[128 = 0]
| 143 | 159 | 101 | 133 | 151 | 126 | 129 | 119 | 121 | 137 | 111 |  95 | 134 | 132 | 133 | 122 | 141 | 129 | 136 | 206 | 130 | 161 | 128 |  87 |  91 | 121 | 150 | 130 | 149 | 125 | 120 | 148 |  (49)
| 132 | 138 | 103 | 119 |  90 | 103 | 101 | 125 | 136 | 140 | 116 |  93 | 138 | 126 | 126 | 150 | 147 | 134 | 126 | 203 | 134 | 184 | 104 | 119 | 105 | 153 | 210 | 111 | 144 | 112 | 127 | 154 |  (49)
| 145 | 149 |  99 | 125 | 166 | 123 | 133 | 142 | 122 | 140 | 112 |  99 | 141 | 144 | 126 | 134 | 142 | 132 | 134 | 207 | 101 | 169 | 123 |  98 |  97 | 131 | 128 | 117 | 152 | 139 | 140 | 147 |  (49)
| 131 | 144 | 148 | 138 | 133 | 137 | 162 | 111 | 108 | 123 | 131 | 138 | 107 | 124 | 126 | 134 |  94 | 139 | 103 | 112 | 112 | 182 | 156 | 121 | 139 | 125 | 129 | 129 | 117 | 150 | 132 | 131 |  (49)
| 131 |  95 | 128 | 126 | 110 | 117 | 151 | 129 | 122 | 127 | 136 | 148 | 115 | 124 | 113 | 147 | 122 | 132 | 119 |  98 | 132 | 129 | 133 | 123 | 130 | 129 | 129 | 137 | 121 | 166 | 139 | 121 |  (46)
| 124 | 121 | 132 | 129 | 124 | 106 | 133 | 118 | 115 | 116 | 132 | 146 | 105 | 128 | 137 | 132 | 101 | 124 | 109 | 130 | 147 | 116 | 143 | 126 | 125 | 127 | 118 | 139 | 135 | 146 | 141 | 131 |  (46)
| 155 | 146 |  94 | 108 | 202 | 115 | 148 | 150 | 125 | 162 | 105 | 100 | 150 | 139 | 120 | 131 | 150 | 132 | 140 | 205 | 121 | 155 | 104 |  89 |  95 | 121 | 123 | 122 | 153 | 145 | 116 | 138 |  (49)
| 126 | 139 | 124 | 138 | 194 | 132 | 150 | 126 |  90 | 114 | 133 | 128 | 106 | 138 | 174 |  81 |  86 | 119 | 128 | 193 | 136 | 115 | 171 |  83 |  92 | 127 | 145 | 116 | 140 | 127 | 108 | 138 |  (46)
| 124 | 114 | 115 | 145 | 152 | 145 | 128 | 114 | 105 | 110 | 136 | 108 | 109 | 141 | 173 | 114 |  93 | 125 | 106 | 168 | 142 | 126 | 155 |  91 |  75 | 113 | 156 | 124 | 136 | 137 | 142 | 140 |  (46)
| 152 |  81 | 146 | 130 | 185 | 109 | 209 | 146 |  87 | 135 | 137 | 147 | 107 | 122 | 131 | 143 |  97 | 134 | 108 |  80 | 130 | 112 | 154 | 110 | 130 | 117 | 114 | 134 | 101 | 184 | 130 | 104 |  (49)
| 151 |  71 |  93 | 109 | 172 |  76 | 154 | 159 | 116 | 166 | 119 | 107 | 142 | 130 | 136 | 163 | 158 | 123 | 137 | 172 | 163 | 107 | 103 | 128 |  99 | 121 | 126 | 141 | 155 | 157 | 141 | 142 |  (49)
| 141 | 121 | 146 | 128 |  90 | 140 | 182 | 133 | 122 | 119 | 122 | 137 | 125 | 124 | 111 | 162 | 118 | 144 | 110 |  69 | 116 | 161 | 138 | 116 | 162 | 124 | 115 | 149 | 132 | 148 | 121 | 116 |  (49)

| 138 | 131 | 123 | 149 | 154 | 132 | 113 | 141 | 117 | 113 | 114 | 101 |  93 | 143 | 161 | 137 | 168 | 138 |  84 | 125 | 109 | 132 |  95 | 100 | 116 |  87 | 121 | 165 | 118 | 126 | 120 | 133 |  <79>
| 132 | 118 | 111 | 130 | 140 | 134 |  99 | 118 | 123 | 125 | 122 | 153 | 116 | 133 | 130 | 119 | 132 | 147 | 121 | 134 | 134 | 119 | 115 | 119 | 141 | 117 | 128 | 130 | 113 | 133 | 124 | 139 |  <88>
| 124 | 154 | 134 | 134 | 127 |  98 | 153 |  89 | 109 | 130 | 111 | 114 | 100 | 116 | 124 | 129 | 120 | 117 |  91 | 120 | 127 | 132 | 115 |  74 | 190 | 120 | 125 | 134 |  92 | 153 | 119 | 135 |  <99>
| 143 | 123 | 163 | 166 | 133 |  97 | 112 | 140 | 133 | 145 | 117 | 114 | 113 | 131 | 134 | 127 | 188 | 123 | 111 | 118 | 128 | 140 | 132 | 103 | 119 |  99 | 126 | 146 | 121 | 120 | 122 | 104 |  <99>
|  90 | 161 | 193 | 178 | 107 |  82 | 164 | 104 | 137 | 136 |  91 | 107 | 107 | 119 | 123 | 154 | 176 |  99 | 100 |  97 | 103 | 146 | 132 |  68 | 131 |  97 | 125 | 136 | 124 | 132 | 129 | 145 |  <99>
| 135 | 113 | 112 | 115 | 163 | 141 | 138 | 109 | 121 | 108 | 104 | 145 | 106 | 131 | 136 | 119 | 120 | 130 | 124 | 139 | 122 | 137 | 104 | 129 | 119 | 122 | 116 | 137 | 118 | 125 | 120 | 132 |  <88>
| 154 | 109 | 117 | 126 | 170 | 129 | 148 | 121 |  99 | 109 | 135 | 128 |  97 | 154 | 150 | 131 | 130 | 120 |  94 | 143 | 125 | 156 |  85 | 176 | 138 | 123 | 130 | 164 | 107 | 201 | 121 | 123 |  <88>
| 149 | 111 | 142 | 151 | 156 |  95 |  85 | 139 | 130 | 130 | 109 | 133 | 116 | 134 | 134 | 112 | 187 | 148 | 108 | 114 | 142 | 129 | 109 |  97 | 135 |  92 | 106 | 170 | 113 | 130 | 113 | 130 |  <83>
| 152 | 104 | 134 | 145 | 192 | 122 | 107 | 116 | 126 | 123 | 106 | 136 | 105 | 151 | 142 | 111 | 181 | 126 |  87 | 150 | 120 | 150 |  91 | 103 | 119 | 117 | 118 | 166 | 109 | 129 | 111 | 123 |  <88>
| 154 | 107 | 142 | 125 | 166 | 145 | 165 | 105 | 126 | 129 | 133 | 152 | 134 | 141 | 117 | 119 | 134 |  61 | 130 | 139 | 139 | 158 | 114 | 145 | 106 | 130 | 130 | 150 | 140 | 125 | 119 | 113 |  <85>
| 169 | 125 | 117 | 144 | 122 | 109 | 129 | 166 | 117 | 131 | 121 |  69 | 117 | 169 | 115 | 124 | 137 | 106 | 114 | 149 | 117 | 133 | 126 | 140 | 115 | 126 | 140 | 133 | 131 | 128 | 135 | 127 |  <79>
| 134 | 129 | 141 | 153 | 119 | 130 | 134 | 148 | 134 | 117 | 123 |  93 | 122 | 137 | 142 | 136 | 142 | 106 | 115 | 109 | 125 | 140 | 110 | 125 | 102 | 119 | 124 | 165 | 138 | 129 | 118 | 126 |  <80>
| 145 |  99 | 141 | 145 | 163 | 120 | 141 |  98 | 128 | 131 | 115 | 153 | 118 | 148 | 131 | 121 | 139 | 152 | 119 | 160 | 121 | 147 | 127 | 114 |  89 | 126 | 128 | 137 | 126 | 116 | 121 | 128 |  <85>
| 131 | 129 | 140 | 128 | 111 | 130 | 157 | 127 | 118 | 118 | 117 |  99 | 108 | 136 | 138 | 135 | 108 | 104 | 126 | 135 | 123 | 138 | 135 | 146 | 117 | 143 | 147 | 114 | 145 | 127 | 135 | 128 |  <94>
| 160 | 111 | 136 | 147 | 135 | 132 |  75 | 150 | 120 | 123 | 132 | 105 | 125 | 144 | 137 | 114 | 179 | 133 | 112 | 107 | 147 | 133 | 103 | 127 | 111 | 102 | 107 | 179 | 125 | 117 | 126 | 116 |  <79>
| 152 | 129 | 120 | 151 | 134 | 120 | 115 | 152 | 123 | 115 | 112 |  86 | 102 | 149 | 166 | 136 | 159 | 107 |  99 | 143 | 111 | 134 | 119 | 118 | 125 | 123 | 134 | 142 | 125 | 131 | 128 | 132 |  <88>
| 107 | 129 | 136 | 129 | 129 | 131 | 119 | 114 | 128 | 130 | 127 | 152 | 132 | 114 | 135 | 131 | 141 | 148 | 123 | 111 | 126 | 118 | 135 | 111 | 135 | 121 | 113 | 135 | 120 | 139 | 127 | 128 |  <88>
| 123 | 127 | 118 | 117 | 129 | 146 | 121 | 133 | 109 | 124 | 139 | 133 | 140 | 112 | 125 | 130 | 129 | 137 | 132 | 103 | 148 | 129 | 116 | 125 | 145 | 130 | 119 | 147 | 127 | 142 | 121 | 125 |  <97>
| 165 |  94 | 142 | 143 | 159 | 129 | 108 | 122 | 137 | 141 | 128 | 160 | 138 | 148 | 126 | 103 | 151 | 144 | 131 | 140 | 140 | 140 | 134 | 139 | 124 | 128 | 126 | 148 | 121 | 108 | 120 | 121 |  <85>
| 151 | 116 | 145 | 134 | 120 | 111 | 142 | 143 | 125 | 139 | 136 | 116 | 144 | 136 | 122 | 114 | 125 | 113 | 127 | 131 | 153 | 144 | 137 | 130 | 145 | 127 | 146 | 138 | 123 | 129 | 123 | 129 |  <79>
| 167 | 103 | 108 | 103 | 160 | 129 | 121 | 141 | 107 | 127 | 124 | 123 | 114 | 140 | 128 | 116 | 167 | 138 | 101 | 130 | 150 | 138 |  99 | 107 | 144 | 123 | 117 | 184 | 109 | 131 | 117 | 123 |  <79>
| 145 | 106 | 119 | 118 | 177 | 148 | 152 |  79 | 131 | 124 | 127 | 179 | 120 | 150 | 136 | 118 | 130 | 126 | 127 | 156 | 120 | 141 | 111 | 136 |  91 | 128 | 138 | 133 | 127 | 122 | 108 | 138 |  <85>
| 137 | 124 | 127 | 144 | 138 | 139 | 112 | 145 | 136 | 111 | 111 | 102 | 112 | 137 | 157 | 128 | 167 | 123 | 122 | 133 | 100 | 124 | 116 | 125 |  91 | 109 | 113 | 154 | 144 | 129 | 122 | 127 |  <80>
| 122 | 134 | 136 | 147 | 135 | 111 | 146 | 125 | 132 | 137 | 116 | 118 |  98 | 129 | 133 | 130 | 155 | 114 | 108 | 120 | 118 | 139 | 113 | 101 | 122 | 115 | 136 | 153 | 143 | 140 | 130 | 132 |  <99>
| 153 | 122 | 111 | 131 | 120 | 138 | 122 | 183 | 123 | 120 | 122 |  78 | 115 | 151 | 140 | 132 | 129 | 106 | 122 | 143 | 126 | 147 | 121 | 148 | 114 | 130 | 150 | 162 | 134 | 128 | 135 | 123 |  <80>
|  59 | 114 | 110 |  98 | 146 | 147 | 130 | 112 | 116 | 132 | 126 | 139 | 113 | 131 | 130 | 127 | 112 | 134 | 116 | 134 | 123 | 121 | 107 | 129 | 146 | 128 | 133 | 136 | 118 | 147 | 123 | 112 |  <97>
| 115 | 155 | 122 | 148 |  75 | 102 | 124 | 171 | 123 | 145 | 132 |  39 | 130 | 113 | 126 | 152 | 135 | 100 | 114 |  93 | 136 | 124 | 137 | 119 | 151 | 116 | 129 | 144 | 137 | 145 | 146 | 130 |  <99>
| 133 | 116 | 141 | 133 | 148 | 131 | 157 |  88 | 142 | 123 | 135 | 185 | 122 | 136 | 116 | 127 | 137 | 121 | 128 | 133 | 132 | 147 | 122 | 134 | 115 | 131 | 134 | 124 | 127 | 123 | 117 | 131 |  <85>
| 159 | 126 | 110 | 116 | 144 | 122 | 141 | 123 | 107 | 127 | 126 | 117 | 121 | 152 | 136 | 123 | 116 | 116 | 110 | 136 | 129 | 145 | 121 | 127 | 152 | 124 | 155 | 141 | 110 | 135 | 129 | 119 |  <85>
| 130 | 148 | 148 | 154 | 108 | 133 | 118 | 157 | 139 | 143 | 122 |  92 | 131 | 125 | 133 | 139 | 175 | 119 | 119 | 113 | 121 | 138 | 128 | 115 | 103 | 108 | 129 | 145 | 139 | 127 | 131 | 127 |  <99>
| 146 | 129 | 138 | 138 | 135 | 153 |  99 | 139 | 135 | 146 | 124 | 139 | 135 | 135 | 136 | 121 | 163 | 144 | 136 | 109 | 141 | 132 | 124 | 128 | 109 | 118 | 116 | 161 | 128 | 126 | 137 | 132 |  <83>
| 145 | 132 | 143 | 139 | 113 | 110 | 135 | 134 | 119 | 133 | 126 | 109 | 119 | 128 | 130 | 125 | 133 | 120 | 112 | 122 | 126 | 140 | 120 | 122 | 141 | 128 | 135 | 141 | 114 | 144 | 131 | 132 |  <99>
| 109 | 129 | 134 | 111 | 162 | 145 | 146 |  83 | 139 | 119 | 126 | 183 | 115 | 110 | 134 | 130 | 124 | 135 | 124 | 127 | 124 | 141 |  99 | 113 | 131 | 120 | 121 | 138 | 121 | 134 | 107 | 124 |  <85>
| 110 | 110 | 125 | 107 | 167 | 155 | 134 |  92 | 128 | 114 | 133 | 185 | 127 | 122 | 134 | 116 | 132 | 147 | 131 | 125 | 147 | 130 | 111 | 138 | 122 | 123 | 108 | 139 | 127 | 137 | 140 | 126 |  <85>
| 133 | 125 | 122 | 128 | 121 | 124 | 153 | 119 | 147 | 124 | 129 | 136 | 122 | 142 | 129 | 130 | 108 | 112 | 145 | 156 | 125 | 136 | 134 | 148 | 109 | 135 | 144 |  99 | 132 | 126 | 135 | 136 |  <85>
| 116 | 138 | 134 | 123 | 129 | 112 | 169 | 110 | 126 | 131 | 129 | 131 | 116 | 134 | 112 | 133 | 114 | 111 | 125 | 121 | 145 | 135 | 134 | 130 | 140 | 138 | 138 | 109 | 123 | 142 | 124 | 128 |  <94>
| 150 |  97 | 134 | 152 | 169 | 137 |  82 | 130 | 131 | 138 | 122 | 155 | 118 | 128 | 136 | 111 | 176 | 158 | 125 | 124 | 125 | 124 | 129 | 121 | 104 | 113 | 118 | 143 | 124 | 101 | 113 | 123 |  <83>
| 140 | 112 | 133 | 133 | 154 | 127 | 157 |  97 | 133 | 129 | 128 | 174 | 128 | 135 | 117 | 118 | 105 | 122 | 135 | 135 | 122 | 143 | 138 | 126 | 129 | 133 | 142 | 107 | 122 | 112 | 118 | 121 |  <85>
| 141 | 117 | 130 | 112 | 162 | 131 | 128 |  97 | 113 | 136 | 119 | 155 | 110 | 135 | 132 | 123 | 143 | 142 | 113 | 131 | 124 | 138 |  94 | 107 | 133 | 111 | 117 | 159 | 103 | 128 | 109 | 135 |  <88>

| 111 | 128 | 124 | 103 | 144 | 154 | 151 | 118 | 118 | 125 | 165 | 139 | 159 | 128 | 134 | 153 | 169 | 127 | 116 | 133 | 112 | 126 | 116 | 125 | 147 | 124 | 142 |  96 | 124 | 167 | 135 | 123 |  (15)
| 118 | 111 |  96 | 113 | 146 | 152 | 130 | 123 | 111 | 108 | 147 | 162 | 142 | 118 | 139 | 139 | 130 | 128 | 114 | 123 | 124 | 137 | 111 | 123 | 124 | 118 | 125 | 102 | 129 | 102 | 131 | 128 |  (15)
| 109 | 138 | 115 |  95 | 128 |  80 | 130 | 132 | 111 | 136 | 175 | 130 | 157 | 118 | 125 | 145 |  72 | 133 | 119 | 116 | 158 | 136 | 103 | 135 | 125 | 129 | 125 | 129 | 134 | 127 | 125 | 145 |  (16)
| 135 | 117 | 111 | 145 | 131 | 143 | 123 | 129 | 104 | 127 | 132 |  94 | 150 | 113 | 127 | 131 | 212 | 112 | 127 | 114 | 130 | 161 | 145 | 146 | 134 | 119 | 142 | 117 | 124 | 116 |  65 | 140 |  (15)
| 102 | 136 |  93 |  72 | 133 |  96 | 124 | 140 | 122 | 148 | 191 | 129 | 164 | 121 | 151 | 135 |  43 | 145 |  88 | 125 | 155 | 120 |  91 | 140 | 109 | 131 | 115 | 144 | 133 | 100 | 120 | 144 |  (16)
| 120 |  93 | 132 | 143 | 140 | 155 | 120 | 136 | 142 | 112 |  77 | 124 | 117 | 128 | 133 | 134 | 132 | 121 | 140 | 129 | 102 | 148 | 117 | 131 | 122 | 117 | 119 | 124 | 122 | 125 | 209 | 134 |  (10)
| 125 | 102 | 118 | 128 | 119 | 107 | 121 | 123 | 149 | 119 | 112 | 127 | 127 | 127 | 128 | 126 | 126 | 133 | 126 | 142 | 102 | 129 | 145 | 132 | 135 | 130 | 122 | 164 | 119 | 174 | 174 | 120 |  (10)
| 129 | 101 | 115 | 137 | 152 | 175 | 122 | 140 | 124 | 117 | 124 | 107 | 147 | 127 | 148 | 145 | 165 | 106 | 114 | 117 | 158 | 158 | 173 | 128 | 129 | 111 | 124 | 101 | 132 |  86 |  82 | 147 |  (15)
| 133 | 118 | 129 | 102 | 134 | 191 | 144 | 124 | 107 | 117 | 154 | 137 | 175 | 102 | 130 | 139 | 214 | 116 | 118 | 124 | 172 | 132 | 126 | 132 | 140 | 144 | 137 | 108 | 127 | 158 |  72 | 118 |  (15)
| 118 | 118 | 105 |  91 | 131 | 112 | 103 | 135 |  92 | 133 | 137 | 116 | 160 |  93 | 117 | 133 | 186 | 129 | 110 | 122 |  92 | 134 |  92 | 147 | 131 | 134 | 151 | 174 | 133 | 193 | 103 | 113 |  (15)
| 122 | 120 | 114 | 112 | 141 | 124 | 139 | 130 | 107 | 130 | 141 | 128 | 156 | 118 | 122 | 146 | 210 | 103 | 112 | 122 | 106 | 137 | 105 | 127 | 122 | 130 | 138 | 123 | 127 | 159 |  93 | 126 |  (15)
| 125 | 128 | 118 | 122 | 129 | 143 | 133 | 127 | 148 | 128 |  97 | 136 | 113 | 112 | 116 | 132 | 116 | 143 | 105 | 152 |  81 | 110 |  95 | 125 | 123 | 133 | 117 | 193 | 127 | 145 | 169 | 123 |  (10)
